Below are the code and all the weights of a small trained network. Each question names an input and a target symbol and asks about switching units off, where a switched-off unit gives its printed mean instead of its output.

import numpy as np


def w(rows, s, z=0):
    codes = np.array(rows[::2]) - 128.0
    scale = np.full(codes.shape[1], s)
    scale[-1] = z or s
    return codes * scale


def f(y):
    return y / 2 * (1 + np.tanh(0.7978845608 * (y + 0.044715 * y**3)))


def softmax(a):
    e = np.exp(a - a.max(-1, keepdims=True))
    return e / e.sum(-1, keepdims=True)


def log_softmax(a):
    a = a - a.max(-1, keepdims=True)
    return a - np.log(np.exp(a).sum(-1, keepdims=True))


def net(x, mask):
    ids = ['ΓΘΛΨβεζ'.index(c) for c in x.split()]
    T = len(ids)
    res = E[ids] + P[:T]
    u = 0
    for l in range(2):
        r = res
        for j in range(2):
            rows = slice(3 * j, 3 * j + 3)
            q, k, v = (r @ M[l][rows].T for M in (Q, K, V))
            z = softmax(np.where(np.tri(T) > 0, q @ k.T / 3**0.5, -1e9)) @ v
            o = O[l][rows]
            res = res + np.where(mask[u + j], z, o[:, -1]) @ o[:, :-1]
        u += 2
        y = f(res @ A[l][:, :-1].T + A[l][:, -1])
        res = res + np.where(mask[u : u + 8], y, B[l][:, -1]) @ B[l][:, :-1]
        u += 8
    return log_softmax(res[-1] @ U[:, :-1].T + U[:, -1])


Q, K, V, O, A, B = {}, {}, {}, {}, {}, {}
E = w([
[135,143,6],'Γ',
[132,153,109],'Θ',
[221,70,183],'Λ',
[111,171,174],'Ψ',
[137,127,157],'β',
[86,42,145],'ε',
[134,117,130],'ζ',
],0.016)
P = w([
[114,65,71],'0',
[16,222,233],'1',
[215,62,66],'2',
[21,210,233],'3',
[233,62,65],'4',
[10,196,231],'5',
[243,57,67],'6',
[5,192,232],'7',
[245,52,64],'8',
[5,187,227],'9',
[249,49,67],'10',
[9,192,226],'11',
],0.0029)
Q[0] = w([
[190,134,120],'0.h0',
[128,81,76],'0.h0',
[163,93,93],'0.h0',
[9,135,116],'0.h1',
[217,93,120],'0.h1',
[246,106,129],'0.h1',
],0.014)
K[0] = w([
[179,52,113],'0.h0',
[133,142,72],'0.h0',
[145,113,62],'0.h0',
[252,217,171],'0.h1',
[44,64,157],'0.h1',
[14,44,120],'0.h1',
],0.012)
V[0] = w([
[46,132,183],'0.h0',
[36,111,153],'0.h0',
[70,93,102],'0.h0',
[99,3,180],'0.h1',
[64,99,107],'0.h1',
[204,183,145],'0.h1',
],0.0058)
O[0] = w([
[100,172,201,150],'0.h0',
[54,155,199,129],'0.h0',
[65,92,140,102],'0.h0',
[54,2,82,246],'0.h1',
[162,43,109,140],'0.h1',
[104,245,163,96],'0.h1',
],0.0043,0.0012)
A[0] = w([
[168,46,196,242],'0.n0',
[147,82,212,176],'0.n1',
[225,114,98,6],'0.n2',
[142,197,153,122],'0.n3',
[112,165,74,194],'0.n4',
[119,184,77,216],'0.n5',
[59,254,247,254],'0.n6',
[142,96,76,53],'0.n7',
],0.009,0.0048)
B[0] = w([
[140,34,163,211],'0.n0',
[142,62,209,176],'0.n1',
[102,217,204,126],'0.n2',
[119,246,141,142],'0.n3',
[118,166,49,153],'0.n4',
[119,167,48,165],'0.n5',
[146,254,173,255],'0.n6',
[186,196,167,123],'0.n7',
],0.0084,0.0081)
Q[1] = w([
[10,136,126],'1.h0',
[2,150,107],'1.h0',
[239,139,123],'1.h0',
[147,157,142],'1.h1',
[123,104,106],'1.h1',
[109,145,175],'1.h1',
],0.0093)
K[1] = w([
[134,254,67],'1.h0',
[183,218,72],'1.h0',
[157,67,190],'1.h0',
[175,109,123],'1.h1',
[86,146,115],'1.h1',
[159,114,170],'1.h1',
],0.0099)
V[1] = w([
[75,251,50],'1.h0',
[42,162,129],'1.h0',
[253,57,241],'1.h0',
[232,71,126],'1.h1',
[200,87,96],'1.h1',
[40,158,83],'1.h1',
],0.0043)
O[1] = w([
[13,157,94,54],'1.h0',
[40,101,104,106],'1.h0',
[253,133,126,254],'1.h0',
[211,181,136,153],'1.h1',
[191,184,114,128],'1.h1',
[56,114,96,81],'1.h1',
],0.0044,0.0054)
A[1] = w([
[78,192,97,1],'1.n0',
[119,24,188,228],'1.n1',
[101,84,2,178],'1.n2',
[144,51,30,130],'1.n3',
[198,108,185,33],'1.n4',
[135,122,252,119],'1.n5',
[113,50,33,121],'1.n6',
[194,199,94,136],'1.n7',
],0.0083,0.0079)
B[1] = w([
[247,210,122,165],'1.n0',
[137,218,66,250],'1.n1',
[45,143,151,163],'1.n2',
[144,111,230,174],'1.n3',
[96,102,100,206],'1.n4',
[101,88,124,226],'1.n5',
[133,167,254,155],'1.n6',
[158,21,90,206],'1.n7',
],0.0091,0.012)
U = w([
[108,121,113,164],'Γ',
[69,88,44,255],'Θ',
[169,111,77,98],'Λ',
[102,134,160,113],'Ψ',
[139,166,15,122],'β',
[133,84,246,143],'ε',
[161,164,165,9],'ζ',
],0.011,0.0068)

Each question gives the input, a string of symbols that net reads in full, and the target symbol t.
The units are the heads (3 rows each of Q, K, V and O) and the neurons (one row each of A and B). Each row of codes is followed by its name. A weight is (code - 128) times the scale printed after its matrix; where a second scale follows, it is the last column's (O, A, B and U).
mask holds one flag per unit, layer by layer, with each layer's heads first. A switched-off unit (its flag False) gives its mean, the last column of its rows in O or B, instead of its output. The means were averaged over made-up inputs and are rounded, as every weight is.
A unit's drop is (log p(t) with every unit on - log p(t) with that unit switched off) / (log p(t) with every unit on - log p(t) with every unit switched off).
The circuit of an input: a set's keep is (log p(t) with only the set's units on - log p(t) with every unit switched off) / (log p(t) with every unit on - log p(t) with every unit switched off). Starting from the 12 units with the biggest drops (on a tie, the unit counted first), units are removed one at a time, each time the one whose removal leaves the highest keep (on an exact tie, the one counted first), for as long as the keep stays at least 0.8.
circuit, biggest first: the units of the circuit, biggest drop first
most important unit: the unit with the biggest drop
k most important neurons: the k neurons with the biggest drops, biggest first
drop of u: that unit's drop, to one decimal
input Γ Λ ε Θ Γ ε ζ Θ Γ Θ Λ ε, target Θ: circuit, biggest first -> 1.h0; 1.n3
input ε Λ Λ Ψ ε, target ε: 2 most important neurons -> 0.n6; 1.n6
input Θ Θ Θ ζ Ψ Θ β Θ Θ, target Θ: most important unit -> 0.h1
input Ψ β Θ ε ζ Λ Γ, target Λ: 2 most important neurons -> 0.n7; 0.n0
input ε Θ ε β β Θ Θ, target ε: circuit, biggest first -> 0.n6; 0.h1; 1.n3; 1.n6
input Θ Ψ Ψ Γ, target Ψ: 4 most important neurons -> 0.n6; 1.n6; 1.n2; 1.n3
input ε Θ ε Θ Θ ζ Θ Γ β Θ Γ, target ε: circuit, biggest first -> 0.n6; 1.n3; 1.n6
input ζ β Λ ε Λ Θ Ψ Ψ, target ζ: circuit, biggest first -> 0.n6; 1.h1
input ζ Γ β Ψ Ψ Θ Θ Ψ, target ζ: circuit, biggest first -> 0.n6; 0.h1
input Ψ β Λ Ψ Λ Γ, target Ψ: 4 most important neurons -> 1.n6; 0.n6; 1.n2; 1.n3
input Γ ε Θ β Θ Γ Θ Ψ Ψ Λ Ψ, target Λ: 2 most important neurons -> 1.n7; 0.n0
input Γ Ψ ζ Γ ε ζ Θ β ε Θ ζ, target ε: 4 most important neurons -> 0.n6; 1.n3; 1.n6; 0.n3
input β Λ ζ Λ Θ β ζ, target Λ: 2 most important neurons -> 0.n0; 0.n1
input β Λ Ψ, target Λ: most important unit -> 1.n7
input Θ ε Θ, target ε: drop of 0.n6 -> 0.7
input ζ Θ Θ, target Θ: drop of 0.n1 -> 0.2
input ε Θ β Ψ Ψ Θ, target β: drop of 1.h0 -> 0.4
